Where the symbols take the elements:
j782 k j229
j782 x j810
j782 t j89
j782 h j875
j782 u j183
j394 k j293
j394 x j925
j394 t j531
j394 h j966
j394 u j765
j891 k j441
j891 x j447
j891 t j742
j891 h j406
j891 u j54
j229 k j279
j229 x j937
j229 t j535
j229 h j234
j229 u j498
j324 k j267
j324 x j680
j324 q j183
j324 h j417
j324 u j811
j511 k j185
j511 x j126
j511 q j505
j511 h j562
j511 u j744
j710 k j263
j710 x j432
j710 t j875
j710 h j560
j710 u j682
j531 k j183
j531 x j796
j531 t j202
j531 h j233
j531 u j470
j796 k j273
j796 x j531
j796 t j683
j796 h j544
j796 u j219
j233 k j782
j233 x j544
j233 t j276
j233 h j957
j233 u j531
j417 k j701
j417 x j725
j417 q j782
j417 h j235
j417 u j324
j272 k j152
j272 x j236
j272 t j182
j272 q j263
j272 h j104
j272 u j276
j579 k j771
j579 x j89
j579 t j744
j579 q j919
j579 h j918
j579 u j329
j725 k j838
j725 x j417
j725 q j810
j725 h j411
j725 u j680
j765 k j560
j765 x j441
j765 t j470
j765 h j394
j765 u j916
j562 k j954
j562 x j798
j562 q j742
j562 h j539
j562 u j511
j745 k j891
j745 x j776
j745 t j808
j745 h j438
j745 u j971
j916 k j710
j916 x j143
j916 t j957
j916 h j765
j916 u j966
j447 k j765
j447 x j891
j447 t j835
j447 h j51
j447 u j376
j498 k j965
j498 x j896
j498 t j12
j498 h j229
j498 u j95
j369 k j745
j369 x j560
j369 t j643
j369 h j488
j369 u j432
j202 k j654
j202 x j683
j202 t j267
j202 q j442
j202 h j276
j202 u j104
j158 k j849
j158 x j450
j158 t j229
j158 h j263
j158 u j442
j521 k j725
j521 x j452
j521 q j544
j521 h j185
j521 u j813
j875 k j234
j875 x j60
j875 t j152
j875 h j882
j875 u j782
j89 k j535
j89 x j579
j89 t j927
j89 q j849
j89 h j152
j89 u j654
j38 k j544
j38 x j279
j38 t j696
j38 h j505
j38 u j395
j360 k j798
j360 x j314
j360 q j95
j360 h j267
j360 u j182
j925 k j488
j925 x j394
j925 t j796
j925 h j228
j925 u j441
j126 k j72
j126 x j511
j126 q j920
j126 h j798
j126 u j927
j937 k j38
j937 x j229
j937 t j771
j937 h j91
j937 u j896
j104 k j637
j104 x j191
j104 t j360
j104 q j776
j104 h j202
j104 u j272
j696 k j374
j696 x j529
j696 t j725
j696 q j285
j696 h j736
j696 u j73
j191 k j415
j191 x j104
j191 t j314
j191 q j745
j191 h j683
j191 u j236
j757 k j811
j757 x j954
j757 q j470
j757 h j210
j757 u j72
j544 k j810
j544 x j233
j544 t j374
j544 h j837
j544 u j796
j331 k j314
j331 x j811
j331 q j643
j331 h j680
j331 u j411
j529 k j276
j529 x j696
j529 t j417
j529 q j682
j529 h j912
j529 u j843
j539 k j813
j539 x j809
j539 q j395
j539 h j744
j539 u j562
j912 k j272
j912 x j736
j912 t j235
j912 q j710
j912 h j670
j912 u j529
j837 k j60
j837 x j957
j837 t j236
j837 h j219
j837 u j544
j505 k j837
j505 x j920
j505 t j736
j505 h j742
j505 u j38
j809 k j210
j809 x j539
j809 q j965
j809 h j927
j809 u j798
j235 k j182
j235 x j411
j235 q j875
j235 h j811
j235 u j417
j219 k j643
j219 x j470
j219 t j191
j219 h j796
j219 u j837
j279 k j233
j279 x j38
j279 t j529
j279 h j920
j279 u j965
j51 k j394
j51 x j406
j51 t j965
j51 h j849
j51 u j447
j849 k j966
j849 x j919
j849 t j279
j849 h j376
j849 u j51
j73 k j683
j73 x j843
j73 t j680
j73 q j488
j73 h j696
j73 u j142
j560 k j776
j560 x j369
j560 t j882
j560 h j293
j560 u j710
j441 k j369
j441 x j765
j441 t j219
j441 h j925
j441 u j143
j273 k j896
j273 x j183
j273 t j329
j273 h j810
j273 u j643
j843 k j202
j843 x j73
j843 t j324
j843 q j293
j843 h j529
j843 u j670
j965 k j531
j965 x j395
j965 t j843
j965 h j279
j965 u j835
j776 k j447
j776 x j745
j776 t j95
j776 h j442
j776 u j263
j95 k j835
j95 x j808
j95 t j99
j95 h j498
j95 u j234
j744 k j521
j744 x j927
j744 q j38
j744 h j511
j744 u j539
j470 k j882
j470 x j219
j470 t j104
j470 h j531
j470 u j957
j680 k j842
j680 x j324
j680 q j273
j680 h j725
j680 u j331
j954 k j331
j954 x j757
j954 q j219
j954 h j813
j954 u j185
j276 k j89
j276 x j374
j276 t j701
j276 q j158
j276 h j272
j276 u j202
j183 k j498
j183 x j273
j183 t j654
j183 h j782
j183 u j882
j810 k j937
j810 x j782
j810 t j579
j810 h j60
j810 u j273
j411 k j733
j411 x j235
j411 q j60
j411 h j331
j411 u j725
j216 k j912
j216 x j306
j216 t j72
j216 q j916
j216 h j99
j216 u j535
j966 k j682
j966 x j228
j966 t j233
j966 h j916
j966 u j394
j329 k j443
j329 x j654
j329 t j539
j329 q j406
j329 h j579
j329 u j415
j835 k j470
j835 x j742
j835 t j670
j835 h j965
j835 u j920
j152 k j216
j152 x j918
j152 t j126
j152 q j376
j152 h j637
j152 u j89
j682 k j158
j682 x j285
j682 t j782
j682 h j710
j682 u j293
j234 k j920
j234 x j91
j234 t j216
j234 h j95
j234 u j229
j838 k j744
j838 x j701
j838 q j937
j838 h j733
j838 u j842
j488 k j438
j488 x j293
j488 t j273
j488 h j285
j488 u j369
j442 k j51
j442 x j438
j442 t j498
j442 h j158
j442 u j776
j395 k j796
j395 x j965
j395 t j73
j395 h j38
j395 u j742
j374 k j579
j374 x j276
j374 t j838
j374 q j450
j374 h j236
j374 u j683
j236 k j918
j236 x j272
j236 t j733
j236 q j971
j236 h j191
j236 u j374
j736 k j236
j736 x j912
j736 t j411
j736 q j432
j736 h j142
j736 u j696
j182 k j126
j182 x j733
j182 q j234
j182 h j360
j182 u j701
j811 k j360
j811 x j331
j811 q j882
j811 h j324
j811 u j235
j306 k j736
j306 x j216
j306 t j185
j306 q j143
j306 h j594
j306 u j771
j143 k j432
j143 x j916
j143 t j837
j143 h j441
j143 u j228
j896 k j395
j896 x j498
j896 t j443
j896 h j937
j896 u j808
j99 k j670
j99 x j594
j99 t j757
j99 q j765
j99 h j12
j99 u j216
j733 k j511
j733 x j182
j733 q j91
j733 h j314
j733 u j838
j210 k j324
j210 x j813
j210 q j531
j210 h j452
j210 u j757
j808 k j742
j808 x j95
j808 t j594
j808 h j896
j808 u j91
j643 k j808
j643 x j882
j643 t j415
j643 h j273
j643 u j60
j683 k j329
j683 x j202
j683 t j842
j683 q j438
j683 h j374
j683 u j191
j142 k j191
j142 x j670
j142 t j331
j142 q j369
j142 h j73
j142 u j736
j701 k j927
j701 x j838
j701 q j229
j701 h j182
j701 u j267
j376 k j916
j376 x j54
j376 t j920
j376 h j447
j376 u j849
j91 k j505
j91 x j234
j91 t j306
j91 h j808
j91 u j937
j594 k j142
j594 x j99
j594 t j954
j594 q j441
j594 h j443
j594 u j306
j670 k j104
j670 x j142
j670 t j811
j670 q j560
j670 h j843
j670 u j912
j452 k j417
j452 x j521
j452 q j233
j452 h j72
j452 u j210
j185 k j411
j185 x j72
j185 q j837
j185 h j954
j185 u j521
j432 k j971
j432 x j710
j432 t j60
j432 h j369
j432 u j285
j228 k j285
j228 x j966
j228 t j544
j228 h j143
j228 u j925
j957 k j875
j957 x j837
j957 t j272
j957 h j470
j957 u j233
j450 k j919
j450 x j158
j450 t j937
j450 h j971
j450 u j438
j314 k j562
j314 x j360
j314 q j808
j314 h j842
j314 u j733
j919 k j228
j919 x j849
j919 t j38
j919 h j54
j919 u j406
j263 k j376
j263 x j971
j263 t j234
j263 h j776
j263 u j158
j438 k j406
j438 x j442
j438 t j896
j438 h j450
j438 u j745
j842 k j539
j842 x j267
j842 q j896
j842 h j838
j842 u j314
j535 k j529
j535 x j771
j535 t j452
j535 q j966
j535 h j216
j535 u j12
j742 k j219
j742 x j835
j742 t j142
j742 h j395
j742 u j505
j918 k j306
j918 x j152
j918 t j511
j918 q j54
j918 h j415
j918 u j579
j285 k j450
j285 x j682
j285 t j810
j285 h j432
j285 u j488
j293 k j442
j293 x j488
j293 t j183
j293 h j682
j293 u j560
j406 k j925
j406 x j51
j406 t j395
j406 h j919
j406 u j891
j72 k j235
j72 x j185
j72 q j957
j72 h j757
j72 u j452
j637 k j99
j637 x j415
j637 t j798
j637 q j447
j637 h j654
j637 u j152
j971 k j54
j971 x j263
j971 t j91
j971 h j745
j971 u j450
j920 k j957
j920 x j505
j920 t j912
j920 h j835
j920 u j279
j267 k j809
j267 x j842
j267 q j498
j267 h j701
j267 u j360
j798 k j757
j798 x j562
j798 q j835
j798 h j809
j798 u j126
j54 k j143
j54 x j376
j54 t j505
j54 h j891
j54 u j919
j927 k j452
j927 x j744
j927 q j279
j927 h j126
j927 u j809
j654 k j12
j654 x j329
j654 t j809
j654 q j51
j654 h j89
j654 u j637
j813 k j680
j813 x j210
j813 q j796
j813 h j521
j813 u j954
j771 k j696
j771 x j535
j771 t j521
j771 q j228
j771 h j306
j771 u j443
j443 k j73
j443 x j12
j443 t j813
j443 q j925
j443 h j771
j443 u j594
j12 k j843
j12 x j443
j12 t j210
j12 q j394
j12 h j535
j12 u j99
j60 k j91
j60 x j875
j60 t j918
j60 h j643
j60 u j810
j882 k j95
j882 x j643
j882 t j637
j882 h j183
j882 u j875
j415 k j594
j415 x j637
j415 t j562
j415 q j891
j415 h j329
j415 u j918

The rows follow the links: the fewer symbols apart two elements are, the more alike their rows tend to be.

Each row is also shifted at random along 3 hidden directions that mean nothing.

Known rows, each with its element:
-41,49,-21,83,7,10,12,0,-30,30,36,-17,-3,-7,51,30,-78,-11,35,-19,-23,-63,35,9: j849
27,-3,44,42,7,-53,45,-41,4,-3,8,43,2,-46,-60,9,54,38,22,9,-8,22,-25,40: j54
-5,-15,5,16,-7,-92,29,-4,-27,-17,-1,12,-13,-38,-26,0,79,38,-6,-22,4,9,-34,0: j505
-40,16,19,-49,-16,22,9,42,8,48,17,-53,-24,-7,39,-2,61,39,-18,-34,-41,-21,41,7: j782
32,-11,12,13,-66,24,16,38,-76,-14,-16,-21,-42,11,21,-37,34,-22,-40,6,12,10,69,-33: j683
-103,-63,56,-40,-27,9,61,3,-1,38,17,-15,35,9,5,20,54,-1,-11,1,-10,-56,109,-29: j95
94,24,95,-1,-43,44,37,-22,-8,23,-29,16,-22,-63,-27,-1,20,23,4,11,-16,31,41,44: j838
-8,31,5,68,-30,-23,63,10,-50,-15,39,10,-46,8,15,-25,-39,-27,-6,-3,-8,-41,59,31: j919
16,53,49,-29,0,70,-22,19,50,46,-15,-23,-8,-22,27,-9,57,3,30,-4,-10,-9,15,28: j927
8,11,-53,37,-10,-48,9,47,-45,-21,-2,-1,-31,-28,-33,-33,105,33,-45,-35,-12,11,-8,-15: j837
42,10,-60,-46,-4,-4,-42,48,-22,-61,0,-16,-45,48,23,-53,56,-40,-41,6,22,31,-33,-10: j329
-41,-38,6,20,-21,60,29,12,-56,56,15,-40,-3,16,36,38,-103,4,-44,-17,-53,-27,124,-50: j531
-11,2,57,-32,22,8,-8,-30,72,42,-25,16,51,-39,-21,11,-22,5,64,20,21,-20,-34,26: j72
10,19,44,-69,3,22,-46,-4,59,48,-38,-41,-5,-18,19,11,-67,36,5,-6,-13,33,-33,1: j89
-45,8,27,53,3,-9,29,-24,7,41,4,13,49,-33,-14,35,12,17,49,-24,-13,-35,28,12: j376
-141,6,-84,22,-1,-23,3,71,-18,19,16,-40,0,11,19,-29,-69,-21,-1,-24,8,-102,34,-19: j234
-5,31,-3,12,-33,30,-43,26,-39,44,-44,-53,-22,-26,40,1,-26,9,-2,-34,-7,-22,41,-44: j276
-11,-50,-53,-35,24,-26,14,18,20,-33,16,12,-11,33,-36,-3,-18,13,-52,21,8,36,-37,7: j643
-45,6,6,58,-11,16,14,-26,-7,35,-26,0,42,-44,-20,3,-108,-21,51,4,12,-71,45,-22: j235
-35,-2,17,-65,-10,18,-28,18,43,52,-46,-24,13,-37,-29,-11,-26,26,-5,5,9,-11,7,-18: j152
-4,-38,-50,-36,-15,8,-5,33,-19,-38,-26,15,-14,22,-43,-37,-93,-20,-48,24,33,0,15,-15: j415
-11,9,57,1,-31,-15,98,-6,11,9,43,13,-32,-16,9,-6,-67,-12,-4,22,-14,-33,42,77: j450
-1,22,-47,2,10,-4,-79,24,-6,23,-53,-20,9,-40,-25,-6,16,20,7,-42,20,8,-33,-57: j272
52,45,57,-36,-27,43,20,21,19,-9,-7,17,-39,-16,-4,-48,73,2,-2,8,6,21,25,68: j744
21,-69,115,-78,-62,-7,61,-33,-4,-1,-16,1,-7,8,8,2,-105,-25,-29,51,22,17,52,14: j443
19,-16,29,-15,-5,-7,-46,-43,-13,12,-27,-34,34,5,55,44,-26,-6,21,-7,16,24,-25,-52: j843
15,-4,35,18,-1,82,-21,-14,3,35,-32,15,55,-18,-30,14,162,-7,23,2,-4,6,46,-36: j360
72,19,-20,-22,15,37,-28,7,14,-47,16,20,-19,47,5,-34,31,-30,-9,21,8,49,-44,24: j539
69,31,-29,39,-8,27,-19,15,-46,-48,-1,24,-25,26,14,-26,62,-39,-11,14,-1,32,3,3: j842
18,4,7,42,16,28,-34,-40,-13,-1,1,1,35,23,47,42,-78,-47,54,4,2,-4,-9,-14: j324
-62,36,-67,-10,26,-55,-42,34,6,0,36,-46,-30,22,68,-8,5,-13,19,-38,-5,-32,-54,5: j229
-56,25,-60,20,59,-33,-22,4,55,12,19,9,32,6,-7,11,-40,2,45,-5,7,-33,-70,27: j263
37,28,8,51,-5,13,49,-4,-30,-6,16,11,-48,-32,-15,-7,-120,23,-33,7,-45,21,22,39: j228
51,-5,-25,51,35,-52,7,-48,-16,-56,49,36,-7,36,23,27,-9,-11,14,4,-7,49,-58,32: j406
29,-1,17,-32,33,89,-47,-31,48,19,-8,1,17,27,15,23,-111,-7,8,27,-3,31,-17,6: j809
-24,-7,-5,-39,-43,-55,21,31,-4,-20,-21,6,-11,-17,-26,-58,-4,-20,4,13,38,-27,-10,9: j306
-52,9,-28,36,-52,23,44,76,-48,-60,11,31,1,42,-23,-94,72,-99,-10,22,61,-80,96,11: j954
-9,14,34,-27,2,36,-22,-16,35,0,2,-6,38,48,54,3,43,-45,52,13,12,-12,-2,14: j210
-16,-18,-24,-38,2,-25,41,22,22,6,-10,8,-34,-23,-60,-17,-90,47,-55,6,-15,13,-2,29: j60
-59,-28,-12,-13,-25,-65,73,22,-6,-8,10,3,-27,-1,-20,-34,-60,-1,-24,-3,4,-44,26,23: j91
-12,10,17,-20,16,81,-27,27,29,15,-7,9,36,15,-19,-19,165,-24,17,8,16,-13,22,-13: j798
-3,-23,-86,82,31,-39,11,-11,-31,-58,26,49,18,26,-35,5,-144,-35,-4,12,9,-2,-23,1: j891
-63,-28,-41,18,10,25,-10,36,-40,20,5,-32,13,5,-7,8,89,11,-38,-23,-26,-30,62,-74: j470
-32,8,-49,19,36,82,-5,14,15,16,41,-9,2,55,34,14,-81,-27,-21,12,-32,-24,46,2: j293
4,47,29,4,-52,2,45,34,-18,-19,11,15,-36,-5,24,-56,37,-53,19,18,32,-49,42,57: j521
4,-22,68,-1,-69,-47,48,0,-46,-1,-50,-3,-4,-48,-35,-30,44,2,2,-1,28,-26,47,3: j736
-39,39,-23,-11,16,51,-36,35,51,36,-19,1,21,-16,-27,-26,-5,-8,20,1,2,-32,-1,4: j126

Complete each set of four: the symbols that take the first to the second take the third to the fourth, perhaps in another order.
Answer with the element's name.
-26,42,-32,81,20,-12,-6,-13,-21,13,31,-14,-8,-9,55,20,-83,2,39,-22,-30,-39,-4,15
to 2,40,-103,77,72,-14,-78,-4,-8,-45,48,-11,10,63,71,31,50,-36,47,-32,-15,-3,-71,-16
as -39,-9,6,57,26,9,-5,-17,-9,-3,28,27,48,9,2,31,150,-7,44,-22,-4,-31,2,-30
to j376

58,-12,31,41,11,41,40,-25,-29,-17,21,16,-20,7,-15,29,24,21,-37,10,-32,47,36,27
to 4,75,-28,51,29,25,-39,27,-11,26,31,-17,-11,-12,28,8,118,17,17,-35,-33,-8,-7,9
as -16,-27,30,-69,25,34,-6,-8,47,31,19,-28,-1,31,30,41,22,29,-30,-5,-38,43,5,-16
to j810

75,14,-30,45,24,14,-6,-7,-23,-40,43,27,-34,30,9,5,53,3,-26,-3,-20,56,-24,16
to -9,13,29,-8,-1,6,2,8,-7,51,3,-43,-24,-28,37,26,31,57,-6,-35,-55,4,23,-16
as 35,-42,65,-64,-21,11,59,-7,-2,-6,31,-4,-35,17,4,1,92,29,-53,12,-26,56,32,21
to j89

6,-54,44,3,-48,-34,40,-33,-47,-22,-33,19,27,-5,-35,1,-59,-15,-20,25,30,3,40,-30
to -53,-36,-29,-41,22,24,-2,15,29,17,4,-25,28,24,-16,17,-23,17,-42,12,-20,0,22,-36
as -2,54,8,56,-23,10,-29,-2,-32,22,3,-15,-2,-20,49,6,30,-38,72,-29,0,-46,20,9
to j579

32,4,101,22,-39,-20,73,-43,-18,14,27,27,-27,-42,2,15,19,22,3,1,-27,5,42,57
to -34,-10,48,48,5,4,44,-47,8,53,4,12,55,-46,-31,52,-98,25,29,-5,-29,-33,34,0
as 0,-11,-9,4,10,2,42,-21,11,-40,56,24,-14,60,21,-7,-80,-46,-8,32,12,5,-7,50
to j158

32,22,-26,59,-14,21,23,10,-34,3,-18,23,-5,-38,-65,-38,-98,-1,-10,13,8,-14,30,14
to -9,60,-70,17,-20,23,5,79,-11,-38,-10,16,-29,-14,-52,-95,54,-33,-11,4,29,-43,26,31
as 21,27,45,11,-6,49,-24,-9,20,55,-52,13,42,-70,-44,12,46,31,41,-7,-14,1,19,-15
to j126

-30,-21,-23,-25,-25,-46,33,27,-19,-47,48,-16,-34,51,44,-19,66,-37,-39,2,12,-1,7,13
to -14,-16,27,12,-33,8,-22,-18,-35,17,-17,-36,19,26,60,21,-13,-37,22,-12,7,-17,44,-43
as -7,-53,-22,17,-2,-69,29,-23,-46,-44,5,11,7,10,-22,12,-12,1,-32,0,2,9,-8,-23
to j104

-4,31,-51,16,-17,30,17,58,-4,-28,-12,34,-29,-8,-58,-73,-3,-32,-13,22,28,-35,25,30
to -15,-50,0,18,-20,-61,43,-8,-53,-27,18,15,7,10,-21,10,59,-8,-26,-3,6,-5,30,-31
as 23,65,-34,44,15,41,-61,10,-3,21,-9,-17,-9,-17,26,-7,-2,1,36,-28,-17,-14,-9,-8
to j234

-20,66,-53,12,55,50,-34,32,38,21,27,-14,-13,14,28,5,-37,7,21,-12,-30,-20,-20,28
to -52,5,-38,27,26,34,9,0,15,-9,55,-12,13,58,47,22,-59,-43,21,0,-7,-33,15,13
as -65,-30,-16,-35,-25,70,-16,56,-8,22,-27,-28,26,22,-5,-30,39,-25,-15,10,17,-40,84,-46
to j216

-58,-28,15,69,-4,36,43,-14,-29,25,23,10,47,4,-1,31,19,-17,27,1,-11,-53,79,-27
to 29,-19,88,2,49,34,4,-77,71,76,-33,19,47,-70,-57,70,-11,96,9,-4,-67,42,-18,8
as -20,-7,-6,16,20,-53,-5,-46,6,32,0,-34,-9,-4,46,75,-216,34,12,-18,-32,0,-45,-9
to j531

36,-30,42,-63,-4,8,37,-12,14,-1,22,-7,-39,27,4,2,41,28,-68,6,-27,56,23,16
to 14,-8,13,-78,14,41,-63,-1,34,16,-20,-39,5,30,35,19,1,4,-8,10,2,31,-8,-27
as -3,-11,-62,57,54,42,-41,-13,0,8,12,19,49,12,-22,32,7,25,9,-10,-29,11,-15,-36
to j219

-52,-47,42,-60,-36,10,-8,-2,14,19,-25,-15,52,6,5,3,75,-25,14,10,36,-28,48,-36
to -16,-46,47,-79,-5,46,-21,-15,42,42,-48,-22,39,-5,-20,8,42,20,-10,17,9,24,16,-33
as 26,-20,-17,-3,10,51,42,12,7,-28,52,12,-43,50,1,-11,-70,-9,-44,42,-17,23,36,36
to j925

-73,28,-13,79,3,-6,20,17,-14,34,15,13,24,-30,-8,7,-14,-8,48,-21,-14,-80,42,-12
to -2,20,-33,5,11,2,-67,13,-1,23,-60,-29,14,-40,-28,-4,-18,31,14,-26,1,-1,-30,-42
as 18,-16,-55,32,0,-7,10,12,-72,-31,14,-10,-54,32,13,-2,-54,4,-72,0,-27,27,28,-18
to j539

66,2,33,28,-22,61,19,-21,-35,-12,-4,18,-15,12,-8,-10,-41,-17,-24,30,-9,36,59,5
to 22,7,67,-38,18,34,-38,-53,59,12,3,-1,42,23,46,26,87,-23,52,15,9,25,-33,17
as -67,21,87,-8,-31,37,58,-1,28,58,31,-23,9,-9,39,10,28,-12,32,-9,-22,-61,87,47
to j228

-38,12,-32,6,39,21,-18,-10,34,-17,50,-2,13,54,61,29,-4,-44,34,2,-10,-13,-16,11
to -17,27,-46,86,-22,-12,60,15,-61,-25,43,5,-42,9,17,-15,-171,-25,-2,-2,-6,-46,45,40
as 5,41,-36,7,-2,-59,-86,-17,-7,11,-25,-39,-5,-11,62,18,-2,-8,51,-44,11,-1,-87,-27
to j236

